Here is a tiny trained network, its code and every weight. The questions are about switching its units off for an input and a class, where a switched-off unit gives its printed mean instead of its output.

import numpy as np


def w(rows, s, z=0):
    codes = np.array(rows[::2]) - 128.0
    scale = np.full(codes.shape[1], s)
    scale[-1] = z or s
    return codes * scale


def f(y):
    return np.maximum(y, 0)


def log_softmax(a):
    a = a - a.max(-1, keepdims=True)
    return a - np.log(np.exp(a).sum(-1, keepdims=True))


def net(x, mask):
    res = np.array(x, float).reshape(1, 4) / 4 @ E
    y = f(res @ A[0][:, :-1].T + A[0][:, -1])
    res = res + np.where(mask, y, B[0][:, -1]) @ B[0][:, :-1]
    return log_softmax(res[-1] @ U[:, :-1].T + U[:, -1])


A, B = {}, {}
E = w([
[146,144,167,2],'x0',
[160,198,185,165],'x1',
[129,129,125,127],'x2',
[31,126,181,131],'x3',
],0.0087)
A[0] = w([
[168,206,205,137,112],'neuron 0',
[51,115,199,129,195],'neuron 1',
[245,152,84,139,172],'neuron 2',
[101,98,118,194,114],'neuron 3',
[137,212,220,146,167],'neuron 4',
[79,21,77,82,128],'neuron 5',
[59,5,60,85,152],'neuron 6',
[253,131,77,137,223],'neuron 7',
[51,146,178,136,194],'neuron 8',
[125,120,121,214,48],'neuron 9',
[111,170,170,34,95],'neuron 10',
[254,122,91,129,222],'neuron 11',
[153,167,220,25,71],'neuron 12',
[44,150,182,153,115],'neuron 13',
[132,148,155,51,8],'neuron 14',
[55,115,192,150,79],'neuron 15',
[106,124,94,223,104],'neuron 16',
[114,217,217,146,157],'neuron 17',
[186,210,221,167,204],'neuron 18',
[126,156,144,27,47],'neuron 19',
[32,128,171,129,177],'neuron 20',
[61,139,157,144,159],'neuron 21',
[135,80,82,116,139],'neuron 22',
[99,49,91,86,193],'neuron 23',
[115,114,98,200,5],'neuron 24',
[111,133,71,195,56],'neuron 25',
[136,104,154,14,106],'neuron 26',
[87,99,98,230,102],'neuron 27',
],0.0076,0.0024)
B[0] = w([
[211,111,102,216,196],'neuron 0',
[103,49,110,87,211],'neuron 1',
[79,19,144,68,236],'neuron 2',
[130,175,32,70,183],'neuron 3',
[182,90,107,169,210],'neuron 4',
[215,135,137,230,221],'neuron 5',
[212,118,153,212,243],'neuron 6',
[87,39,142,65,254],'neuron 7',
[126,70,115,103,203],'neuron 8',
[126,172,53,102,181],'neuron 9',
[147,156,34,114,210],'neuron 10',
[93,43,122,92,249],'neuron 11',
[142,163,42,121,228],'neuron 12',
[114,74,105,117,191],'neuron 13',
[150,206,16,106,176],'neuron 14',
[95,57,118,74,182],'neuron 15',
[138,161,32,99,206],'neuron 16',
[177,83,121,157,207],'neuron 17',
[196,92,120,160,233],'neuron 18',
[135,169,30,124,200],'neuron 19',
[102,43,118,94,210],'neuron 20',
[135,79,113,104,183],'neuron 21',
[159,105,148,164,175],'neuron 22',
[199,117,135,194,213],'neuron 23',
[115,198,2,73,169],'neuron 24',
[112,179,41,75,181],'neuron 25',
[147,164,43,142,224],'neuron 26',
[120,168,37,93,214],'neuron 27',
],0.0063,0.0056)
U = w([
[117,213,49,77,82],'0',
[125,93,135,133,254],'1',
[83,1,143,62,63],'2',
[213,101,143,255,76],'3',
[81,144,187,123,182],'4',
[65,205,240,130,78],'5',
[66,223,217,130,74],'6',
],0.0084,0.0075)

Each question gives the input, the list of numbers given to net, and the class t.
The units are the neurons (one row each of A and B). Each row of codes is followed by its name. A weight is (code - 128) times the scale printed after its matrix; where a second scale follows, it is the last column's (A, B and U).
mask holds one flag per neuron, in row order. A switched-off neuron (its flag False) gives its mean, the last column of its row in B, instead of its output. The means were averaged over made-up inputs and are rounded, as every weight is.
A unit's drop is (log p(t) with every unit on - log p(t) with that unit switched off) / (log p(t) with every unit on - log p(t) with every unit switched off).
The circuit of an input: a set's keep is (log p(t) with only the set's units on - log p(t) with every unit switched off) / (log p(t) with every unit on - log p(t) with every unit switched off). Starting from the 12 units with the biggest drops (on a tie, the unit counted first), units are removed one at a time, each time the one whose removal leaves the highest keep (on an exact tie, the one counted first), for as long as the keep stays at least 0.8.
circuit, biggest first: the units of the circuit, biggest drop first
most important unit: the unit with the biggest drop
top k neurons: the k neurons with the biggest drops, biggest first
drop of u: that unit's drop, to one decimal
input [-7,2,-3,8], class 2: circuit, biggest first : neuron 20; neuron 15
input [-6,2,-4,-7], class 2: circuit, biggest first : neuron 2; neuron 7
input [6,8,2,0], class 3: circuit, biggest first : neuron 0; neuron 18
input [5,-6,-3,-5], class 3: circuit, biggest first : neuron 5; neuron 6; neuron 23
input [1,-4,2,-7], class 2: circuit, biggest first : neuron 7; neuron 2
input [-1,6,-3,-7], class 2: circuit, biggest first : neuron 2; neuron 7
input [-6,-8,-7,5], class 3: most important unit : neuron 6
input [5,6,4,-6], class 2: top 2 neurons : neuron 2; neuron 7
input [-4,-6,-4,0], class 3: circuit, biggest first : neuron 6; neuron 5
input [-5,7,-7,-7], class 1: top 2 neurons : neuron 2; neuron 7
input [5,-6,-3,1], class 3: drop of neuron 6 : 0.2
input [0,-4,-1,2], class 3: drop of neuron 11 : 0.1
input [6,-4,-6,4], class 0: drop of neuron 11 : 0.1
input [0,8,6,4], class 3: most important unit : neuron 0
